Below are the code and all the weights of a small trained network. Each question names an input and a class and asks about switching units off, where a switched-off unit gives its printed mean instead of its output.

import numpy as np


def w(rows, s, z=0):
    codes = np.array(rows[::2]) - 128.0
    scale = np.full(codes.shape[1], s)
    scale[-1] = z or s
    return codes * scale


def norm(h):
    return h / np.sqrt((h * h).mean(-1, keepdims=True) + 1e-5)


def f(y):
    return np.maximum(y, 0)


def log_softmax(a):
    a = a - a.max(-1, keepdims=True)
    return a - np.log(np.exp(a).sum(-1, keepdims=True))


def net(x, mask):
    res = np.array(x, float).reshape(1, 3) / 4 @ E
    u = 0
    for l in range(3):
        y = f(norm(res) @ A[l][:, :-1].T + A[l][:, -1])
        res = res + np.where(mask[u : u + 7], y, B[l][:, -1]) @ B[l][:, :-1]
        u += 7
    return log_softmax(norm(res)[-1] @ U[:, :-1].T + U[:, -1])


A, B = {}, {}
E = w([
[41,116,192,39,22,63,161],'x0',
[117,122,47,69,67,179,27],'x1',
[3,135,121,222,168,44,36],'x2',
],0.00064)
A[0] = w([
[186,240,78,137,144,69,120,15],'L0N0',
[103,135,170,98,89,107,129,77],'L0N1',
[28,179,60,168,154,160,167,2],'L0N2',
[128,132,89,113,95,145,106,156],'L0N3',
[83,234,116,146,153,65,83,102],'L0N4',
[87,250,141,84,62,190,121,16],'L0N5',
[167,149,113,161,155,143,118,178],'L0N6',
],0.0024,0.005)
B[0] = w([
[194,34,132,200,66,146,117,128],'L0N0',
[3,51,43,55,94,52,210,135],'L0N1',
[135,165,137,171,95,72,47,128],'L0N2',
[133,145,157,128,145,108,145,206],'L0N3',
[121,79,159,132,94,153,138,183],'L0N4',
[67,40,48,83,153,155,31,128],'L0N5',
[87,95,134,84,121,115,150,253],'L0N6',
],0.0033,0.0021)
A[1] = w([
[157,151,73,84,87,148,73,82],'L1N0',
[163,100,76,187,235,180,94,75],'L1N1',
[161,165,181,213,156,92,201,67],'L1N2',
[188,107,77,160,212,189,119,86],'L1N3',
[218,254,121,144,99,94,96,2],'L1N4',
[68,63,216,59,70,109,155,159],'L1N5',
[141,172,48,109,59,173,1,79],'L1N6',
],0.0023,0.0029)
B[1] = w([
[123,113,171,168,173,109,147,139],'L1N0',
[21,114,70,85,21,51,174,154],'L1N1',
[112,220,163,28,175,102,37,144],'L1N2',
[62,155,74,99,69,84,176,152],'L1N3',
[105,121,139,151,60,174,56,128],'L1N4',
[129,139,66,138,162,133,130,251],'L1N5',
[126,197,254,98,234,36,143,151],'L1N6',
],0.0031,0.0034)
A[2] = w([
[161,150,168,253,16,163,81,1],'L2N0',
[142,173,188,106,165,122,109,123],'L2N1',
[100,143,133,143,165,94,110,142],'L2N2',
[119,112,140,186,115,127,71,105],'L2N3',
[149,155,55,178,167,153,124,93],'L2N4',
[221,139,133,129,102,206,150,111],'L2N5',
[122,108,142,192,120,129,72,104],'L2N6',
],0.0052,0.0047)
B[2] = w([
[254,86,98,176,82,176,169,128],'L2N0',
[138,193,162,94,179,117,45,179],'L2N1',
[168,128,127,117,112,165,136,251],'L2N2',
[184,103,177,170,94,191,172,151],'L2N3',
[175,71,56,197,205,20,40,145],'L2N4',
[125,80,179,223,74,182,111,173],'L2N5',
[178,84,191,183,75,198,175,150],'L2N6',
],0.0051,0.0031)
U = w([
[218,17,245,252,12,252,170,179],'0',
[4,113,10,9,26,15,249,161],'1',
[214,254,239,19,252,88,11,126],'2',
[243,17,6,240,232,9,22,1],'3',
],0.0062,0.0039)

Each question gives the input, the list of numbers given to net, and the class t.
The units are the neurons (one row each of A and B). Each row of codes is followed by its name. A weight is (code - 128) times the scale printed after its matrix; where a second scale follows, it is the last column's (A, B and U).
mask holds one flag per neuron, layer by layer. A switched-off neuron (its flag False) gives its mean, the last column of its row in B, instead of its output. The means were averaged over made-up inputs and are rounded, as every weight is.
A unit's drop is (log p(t) with every unit on - log p(t) with that unit switched off) / (log p(t) with every unit on - log p(t) with every unit switched off).
The circuit of an input: a set's keep is (log p(t) with only the set's units on - log p(t) with every unit switched off) / (log p(t) with every unit on - log p(t) with every unit switched off). Starting from the 12 units with the biggest drops (on a tie, the unit counted first), units are removed one at a time, each time the one whose removal leaves the highest keep (on an exact tie, the one counted first), for as long as the keep stays at least 0.8.
units of the circuit, in order: the units of the circuit, biggest drop first
k most important neurons: the k neurons with the biggest drops, biggest first
k most important neurons of layer l: the k neurons of layer l with the biggest drops, biggest first
drop of u: that unit's drop, to one decimal
input [1,0,0], class 3: units of the circuit, in order	[L1N5]
input [-6,-1,-5], class 1: units of the circuit, in order	[L1N3; L1N1]
input [6,7,-1], class 2: units of the circuit, in order	[L0N6; L1N6]
input [-8,7,8], class 0: 4 most important neurons	[L1N5; L0N4; L2N3; L2N2]
input [5,8,7], class 2: 2 most important neurons of layer 2	[L2N5; L2N1]
input [5,-7,2], class 2: 2 most important neurons	[L1N2; L0N6]
input [-1,6,7], class 0: 2 most important neurons	[L0N4; L2N6]
input [5,7,3], class 2: units of the circuit, in order	[L1N6; L0N6]
input [3,3,0], class 3: units of the circuit, in order	[L1N5; L0N6; L2N4; L1N1]
input [-3,2,-1], class 3: 2 most important neurons	[L0N6; L2N4]
input [-4,4,-3], class 1: 2 most important neurons	[L1N3; L0N4]
input [1,8,8], class 0: 2 most important neurons of layer 1	[L1N2; L1N3]
input [-8,-7,7], class 1: 4 most important neurons	[L1N1; L1N3; L2N5; L0N3]
input [-1,5,-4], class 2: most important neuron	[L0N4]
input [4,-3,2], class 1: 3 most important neurons	[L0N1; L2N5; L2N1]
input [-8,6,8], class 0: 2 most important neurons	[L1N5; L0N4]
input [-7,-6,6], class 1: 2 most important neurons	[L1N1; L0N3]
input [4,8,-6], class 2: 2 most important neurons	[L1N6; L0N6]
input [-1,3,1], class 3: 2 most important neurons	[L0N3; L2N4]
input [-3,-5,0], class 2: units of the circuit, in order	[L1N2]
input [-7,-3,6], class 1: 3 most important neurons of layer 1	[L1N1; L1N3; L1N5]
input [-2,-5,4], class 2: drop of L1N2	3.2
input [6,-2,-3], class 1: drop of L2N2	0.0
input [1,-3,3], class 3: drop of L2N4	0.2
